Here is a tiny trained network, its code and every weight. The questions are about switching its units off for an input and a target symbol, where a switched-off unit gives its printed mean instead of its output.

import numpy as np


def w(rows, s, z=0):
    codes = np.array(rows[::2]) - 128.0
    scale = np.full(codes.shape[1], s)
    scale[-1] = z or s
    return codes * scale


def norm(h):
    return h / np.sqrt((h * h).mean(-1, keepdims=True) + 1e-5)


def f(y):
    return y / 2 * (1 + np.tanh(0.7978845608 * (y + 0.044715 * y**3)))


def softmax(a):
    e = np.exp(a - a.max(-1, keepdims=True))
    return e / e.sum(-1, keepdims=True)


def log_softmax(a):
    a = a - a.max(-1, keepdims=True)
    return a - np.log(np.exp(a).sum(-1, keepdims=True))


def net(x, mask):
    ids = ['ΛΣΦΨαβγεζηθμξπτω'.index(c) for c in x.split()]
    T = len(ids)
    res = E[ids] + P[:T]
    u = 0
    for l in range(2):
        q, k, v = (norm(res) @ M[l].T for M in (Q, K, V))
        z = softmax(np.where(np.tri(T) > 0, q @ k.T / 4**0.5, -1e9)) @ v
        res = res + np.where(mask[u], z, O[l][:, -1]) @ O[l][:, :-1]
        u += 1
        y = f(norm(res) @ A[l][:, :-1].T + A[l][:, -1])
        res = res + np.where(mask[u : u + 4], y, B[l][:, -1]) @ B[l][:, :-1]
        u += 4
    return log_softmax(norm(res)[-1] @ U[:, :-1].T + U[:, -1])


Q, K, V, O, A, B = {}, {}, {}, {}, {}, {}
E = w([
[93,160,161,50,155,225,93,127,152,53],'Λ',
[199,123,61,159,11,122,157,176,189,179],'Σ',
[90,158,136,114,137,209,68,189,96,154],'Φ',
[206,140,138,115,100,157,73,160,128,121],'Ψ',
[186,150,110,207,187,166,30,182,118,170],'α',
[181,133,82,146,128,122,101,151,179,66],'β',
[113,125,176,163,118,155,45,177,186,142],'γ',
[120,97,166,128,152,114,40,135,74,113],'ε',
[124,44,114,106,9,61,107,141,147,126],'ζ',
[133,96,114,177,43,147,73,123,86,117],'η',
[86,147,104,160,104,95,150,180,154,133],'θ',
[123,171,89,103,145,147,131,138,148,129],'μ',
[148,73,144,58,31,126,154,67,187,202],'ξ',
[156,108,160,21,113,156,71,158,115,69],'π',
[150,123,126,108,91,131,122,208,159,130],'τ',
[105,143,189,138,101,147,123,138,169,152],'ω',
],0.011)
P = w([
[118,96,107,131,172,121,134,132,121,95],'0',
[208,150,176,120,31,149,124,178,105,102],'1',
[127,62,187,175,169,253,124,217,186,221],'2',
[122,124,86,124,155,100,105,105,123,146],'3',
[198,180,158,108,35,132,111,153,117,100],'4',
[112,117,157,236,109,158,64,201,218,160],'5',
[119,134,73,135,164,101,105,104,121,148],'6',
[182,215,135,93,42,109,90,124,134,103],'7',
],0.023)
Q[0] = w([
[133,65,6,106,217,95,116,125,112,174],'L0H0',
[134,72,105,140,162,170,87,167,133,160],'L0H0',
[113,67,155,168,163,150,130,105,176,156],'L0H0',
[151,182,127,176,65,84,61,168,98,111],'L0H0',
],0.012)
K[0] = w([
[154,24,127,117,205,153,254,125,96,78],'L0H0',
[133,97,72,165,176,55,111,201,85,117],'L0H0',
[104,73,90,158,161,98,96,152,104,174],'L0H0',
[140,183,88,99,80,93,70,97,147,121],'L0H0',
],0.012)
V[0] = w([
[163,107,161,224,157,71,190,56,143,145],'L0H0',
[163,139,209,106,157,83,74,126,234,135],'L0H0',
[96,95,145,254,71,195,86,142,179,120],'L0H0',
[48,167,145,148,147,122,137,94,52,120],'L0H0',
],0.0088)
O[0] = w([
[187,2,64,80,146,196,157,195,161,38,2],'L0H0',
[194,99,235,138,213,116,151,125,203,116,154],'L0H0',
[123,173,103,163,89,196,46,48,233,83,182],'L0H0',
[108,79,115,218,114,171,202,75,75,102,6],'L0H0',
],0.0092,0.0056)
A[0] = w([
[127,213,141,72,125,40,146,116,75,160,82],'L0N0',
[118,82,23,191,111,160,109,73,90,118,121],'L0N1',
[134,190,184,7,135,204,217,49,131,2,4],'L0N2',
[154,185,99,232,255,193,30,180,61,113,123],'L0N3',
],0.0075,0.0027)
B[0] = w([
[98,108,106,122,88,233,159,134,131,84,255],'L0N0',
[84,180,190,4,193,139,143,175,166,146,174],'L0N1',
[146,133,102,65,121,203,132,91,138,67,123],'L0N2',
[146,101,114,105,60,90,178,103,164,155,243],'L0N3',
],0.011,0.0052)
Q[1] = w([
[70,154,109,81,115,158,76,164,145,190],'L1H0',
[183,183,108,6,109,113,153,66,100,132],'L1H0',
[143,170,197,140,96,148,147,165,73,74],'L1H0',
[156,155,180,144,40,126,114,178,158,99],'L1H0',
],0.015)
K[1] = w([
[96,146,84,61,159,77,195,114,94,90],'L1H0',
[159,150,189,137,78,111,211,138,153,45],'L1H0',
[138,255,204,135,85,117,87,112,94,163],'L1H0',
[163,220,107,97,88,70,78,42,154,152],'L1H0',
],0.015)
V[1] = w([
[114,149,46,151,167,46,184,85,119,24],'L1H0',
[14,107,160,197,118,64,102,227,197,120],'L1H0',
[114,66,122,84,147,55,88,35,106,248],'L1H0',
[75,72,184,91,119,127,51,87,56,2],'L1H0',
],0.0095)
O[1] = w([
[177,60,167,216,48,100,35,181,162,137,1],'L1H0',
[38,167,236,142,119,55,123,42,164,104,176],'L1H0',
[158,122,227,96,118,251,129,120,99,171,80],'L1H0',
[208,236,163,123,123,128,95,136,96,6,144],'L1H0',
],0.011,0.0062)
A[1] = w([
[162,188,133,90,100,129,186,110,60,96,3],'L1N0',
[167,94,112,192,244,188,106,154,125,201,200],'L1N1',
[87,165,37,106,158,82,67,71,143,131,22],'L1N2',
[101,77,139,155,148,252,186,146,139,75,17],'L1N3',
],0.012,0.004)
B[1] = w([
[106,8,142,167,133,114,92,120,136,166,221],'L1N0',
[107,133,87,89,189,117,116,76,50,37,184],'L1N1',
[148,89,169,170,146,176,138,163,108,104,255],'L1N2',
[125,141,100,154,28,41,180,197,111,52,148],'L1N3',
],0.016,0.0081)
U = w([
[156,53,161,203,227,63,116,105,38,133,149],'Λ',
[186,254,151,93,137,27,69,84,89,121,188],'Σ',
[111,179,39,63,31,110,114,218,127,154,159],'Φ',
[243,97,116,211,41,152,160,98,44,95,202],'Ψ',
[140,13,161,143,211,178,48,227,170,158,2],'α',
[84,165,105,162,109,153,131,68,84,184,165],'β',
[83,136,83,185,144,69,193,82,135,46,165],'γ',
[95,118,111,87,135,252,79,136,147,36,16],'ε',
[119,22,104,164,150,217,224,145,130,100,116],'ζ',
[119,42,130,144,28,46,130,113,202,145,111],'η',
[223,108,251,142,114,195,153,196,131,183,94],'θ',
[136,62,166,178,193,162,185,30,234,93,96],'μ',
[210,141,72,149,180,107,84,148,186,80,205],'ξ',
[167,144,95,20,182,67,99,143,56,128,199],'π',
[107,75,34,31,151,142,98,77,217,165,127],'τ',
[66,145,168,88,204,28,130,233,151,174,81],'ω',
],0.0098,0.0074)

Each question gives the input, a string of symbols that net reads in full, and the target symbol t.
The units are the heads (4 rows each of Q, K, V and O) and the neurons (one row each of A and B). Each row of codes is followed by its name. A weight is (code - 128) times the scale printed after its matrix; where a second scale follows, it is the last column's (O, A, B and U).
mask holds one flag per unit, layer by layer, with each layer's heads first. A switched-off unit (its flag False) gives its mean, the last column of its rows in O or B, instead of its output. The means were averaged over made-up inputs and are rounded, as every weight is.
A unit's drop is (log p(t) with every unit on - log p(t) with that unit switched off) / (log p(t) with every unit on - log p(t) with every unit switched off).
The circuit of an input: a set's keep is (log p(t) with only the set's units on - log p(t) with every unit switched off) / (log p(t) with every unit on - log p(t) with every unit switched off). Starting from all 10 units, units are removed one at a time, each time the one whose removal leaves the highest keep (on an exact tie, the one counted first), for as long as the keep stays at least 0.8.
units of the circuit, in order: the units of the circuit, biggest drop first
k most important neurons: the k neurons with the biggest drops, biggest first
k most important neurons of layer l: the k neurons of layer l with the biggest drops, biggest first
input μ ξ Φ Φ ξ ε Φ, target Φ: most important neuron -> [L1N0]
input ε θ ζ π, target θ: units of the circuit, in order -> [L1H0, L0N3]
input ζ ξ ε Φ ε Σ, target β: units of the circuit, in order -> [L0H0, L1H0, L1N2]
input α ζ ω, target ζ: 2 most important neurons -> [L0N3, L1N1]
input ε ω β Φ ζ ε, target β: units of the circuit, in order -> [L0H0, L1H0, L0N1]
input μ Φ τ θ Φ, target β: units of the circuit, in order -> [L0H0, L1H0, L1N0]
input ξ Σ β ξ, target π: units of the circuit, in order -> [L0H0, L1N0]
input π Ψ ω τ Σ Φ β, target Λ: units of the circuit, in order -> [L0H0, L1N0, L1H0]
input Σ α γ, target τ: 2 most important neurons -> [L1N2, L1N1]
input ω α τ, target γ: units of the circuit, in order -> [L1N3, L1N1]
input ω Φ ζ β, target ξ: units of the circuit, in order -> [L0H0, L1H0, L0N1, L0N2]
input Φ ξ η ε ζ η, target Ψ: units of the circuit, in order -> [L1H0, L0H0, L1N3]
input ζ Φ Σ θ β Φ, target η: 2 most important neurons -> [L0N3, L1N2]
input β ζ α η ξ ζ ζ, target η: units of the circuit, in order -> [L1H0]
input Σ γ β ω β β Σ, target α: units of the circuit, in order -> [L1N2, L0H0]
input ζ ζ Σ α, target Σ: units of the circuit, in order -> [L1H0, L1N2]
input ζ ε β, target θ: 2 most important neurons of layer 0 -> [L0N0, L0N3]
input ε β ω γ ζ Σ β, target θ: units of the circuit, in order -> [L1H0, L0N3]
input α ε ξ ξ Ψ ζ, target ε: units of the circuit, in order -> [L1H0, L1N1, L0H0, L1N0]
input ξ θ ε β α, target θ: 2 most important neurons -> [L1N2, L1N1]
input τ π Σ Λ Ψ, target α: 2 most important neurons of layer 1 -> [L1N0, L1N1]
input Σ ε ε β τ, target ω: most important neuron -> [L1N0]
input Σ θ ζ, target τ: 3 most important neurons of layer 1 -> [L1N2, L1N1, L1N0]
input ε Φ η Σ π β, target τ: 3 most important neurons -> [L0N1, L1N2, L1N1]
input Φ Λ ε α β ζ γ μ, target ζ: 2 most important neurons of layer 1 -> [L1N0, L1N2]
input Φ ε Λ Φ ζ, target η: 3 most important neurons -> [L1N0, L1N1, L0N1]
input Φ τ γ τ ω Φ, target ω: 2 most important neurons of layer 0 -> [L0N0, L0N3]
